Below is a small trained network, with its code and all its weights. Each question gives an input and a class and asks what happens when units are switched off, that is, made to give their printed mean instead of their output.

import numpy as np


def w(rows, s, z=0):
    codes = np.array(rows[::2]) - 128.0
    scale = np.full(codes.shape[1], s)
    scale[-1] = z or s
    return codes * scale


def f(y):
    return y / 2 * (1 + np.tanh(0.7978845608 * (y + 0.044715 * y**3)))


def log_softmax(a):
    a = a - a.max(-1, keepdims=True)
    return a - np.log(np.exp(a).sum(-1, keepdims=True))


def net(x, mask):
    res = np.array(x, float).reshape(1, 3) / 4 @ E
    y = f(res @ A[0][:, :-1].T + A[0][:, -1])
    res = res + np.where(mask, y, B[0][:, -1]) @ B[0][:, :-1]
    return log_softmax(res[-1] @ U[:, :-1].T + U[:, -1])


A, B = {}, {}
E = w([
[169,57,123,208,82,98,205,194,23,162,184,175],'x0',
[167,253,23,49,114,102,120,171,171,173,189,71],'x1',
[2,101,173,144,35,142,144,214,86,24,115,53],'x2',
],0.01)
A[0] = w([
[7,110,187,155,125,153,123,132,114,6,57,71,175],'neuron 0',
[116,74,131,120,129,119,134,117,123,111,123,119,205],'neuron 1',
[156,203,65,59,152,136,77,84,172,153,116,116,181],'neuron 2',
[136,43,247,138,173,153,120,50,110,134,85,202,180],'neuron 3',
[137,128,113,129,61,82,175,183,76,166,148,152,254],'neuron 4',
[196,93,170,153,164,130,129,108,152,171,117,203,61],'neuron 5',
[48,104,154,167,63,134,121,196,104,41,126,130,183],'neuron 6',
[133,137,120,113,131,95,118,143,133,129,124,125,80],'neuron 7',
[102,190,85,39,94,127,143,171,129,162,189,80,126],'neuron 8',
[124,86,140,183,139,133,170,155,80,115,133,139,83],'neuron 9',
[62,81,188,98,79,126,131,147,130,52,128,107,219],'neuron 10',
],0.011,0.0035)
B[0] = w([
[196,135,243,222,77,189,46,145,186,28,82,158,252],'neuron 0',
[148,140,173,139,117,155,115,131,116,112,125,117,156],'neuron 1',
[105,55,116,48,129,47,131,201,116,198,122,2,231],'neuron 2',
[185,181,149,253,137,171,152,45,142,78,166,211,239],'neuron 3',
[126,166,76,151,213,75,155,56,167,147,209,90,204],'neuron 4',
[76,112,44,97,106,107,197,134,91,169,239,118,193],'neuron 5',
[91,70,120,123,130,52,130,169,111,163,86,111,232],'neuron 6',
[81,120,92,136,129,111,100,112,139,114,138,141,133],'neuron 7',
[199,161,108,140,166,145,174,64,135,91,151,157,211],'neuron 8',
[91,128,160,108,144,108,125,156,127,136,74,108,188],'neuron 9',
[140,70,175,140,133,132,50,227,122,100,65,97,214],'neuron 10',
],0.0099,0.02)
U = w([
[155,186,79,179,178,134,135,70,128,106,184,190,154],'0',
[87,94,39,9,165,88,141,156,106,195,168,64,188],'1',
[114,87,122,145,17,177,111,168,81,125,98,187,3],'2',
[122,89,162,132,121,129,58,185,132,93,49,103,166],'3',
],0.011,0.0021)

Each question gives the input, the list of numbers given to net, and the class t.
The units are the neurons (one row each of A and B). Each row of codes is followed by its name. A weight is (code - 128) times the scale printed after its matrix; where a second scale follows, it is the last column's (A, B and U).
mask holds one flag per neuron, in row order. A switched-off neuron (its flag False) gives its mean, the last column of its row in B, instead of its output. The means were averaged over made-up inputs and are rounded, as every weight is.
A unit's drop is (log p(t) with every unit on - log p(t) with that unit switched off) / (log p(t) with every unit on - log p(t) with every unit switched off).
The circuit of an input: a set's keep is (log p(t) with only the set's units on - log p(t) with every unit switched off) / (log p(t) with every unit on - log p(t) with every unit switched off). Starting from all 11 units, units are removed one at a time, each time the one whose removal leaves the highest keep (on an exact tie, the one counted first), for as long as the keep stays at least 0.8.
units of the circuit, in order: the units of the circuit, biggest drop first
top k neurons: the k neurons with the biggest drops, biggest first
drop when u is switched off: that unit's drop, to one decimal
input [-8,-4,-4], class 0: units of the circuit, in order	(neuron 3)
input [2,5,2], class 0: top 3 neurons	(neuron 2; neuron 8; neuron 6)
input [3,7,5], class 0: top 3 neurons	(neuron 2; neuron 8; neuron 5)
input [7,4,-4], class 1: top 3 neurons	(neuron 3; neuron 0; neuron 5)
input [8,4,6], class 1: top 4 neurons	(neuron 4; neuron 3; neuron 0; neuron 6)
input [3,4,4], class 0: top 3 neurons	(neuron 2; neuron 8; neuron 5)
input [-5,-4,-6], class 0: top 2 neurons	(neuron 3; neuron 6)
input [7,7,3], class 0: top 2 neurons	(neuron 2; neuron 8)
input [6,-3,0], class 0: drop when neuron 2 is switched off	0.7
input [3,3,-2], class 1: drop when neuron 0 is switched off	1.2
input [6,0,1], class 1: drop when neuron 3 is switched off	0.5
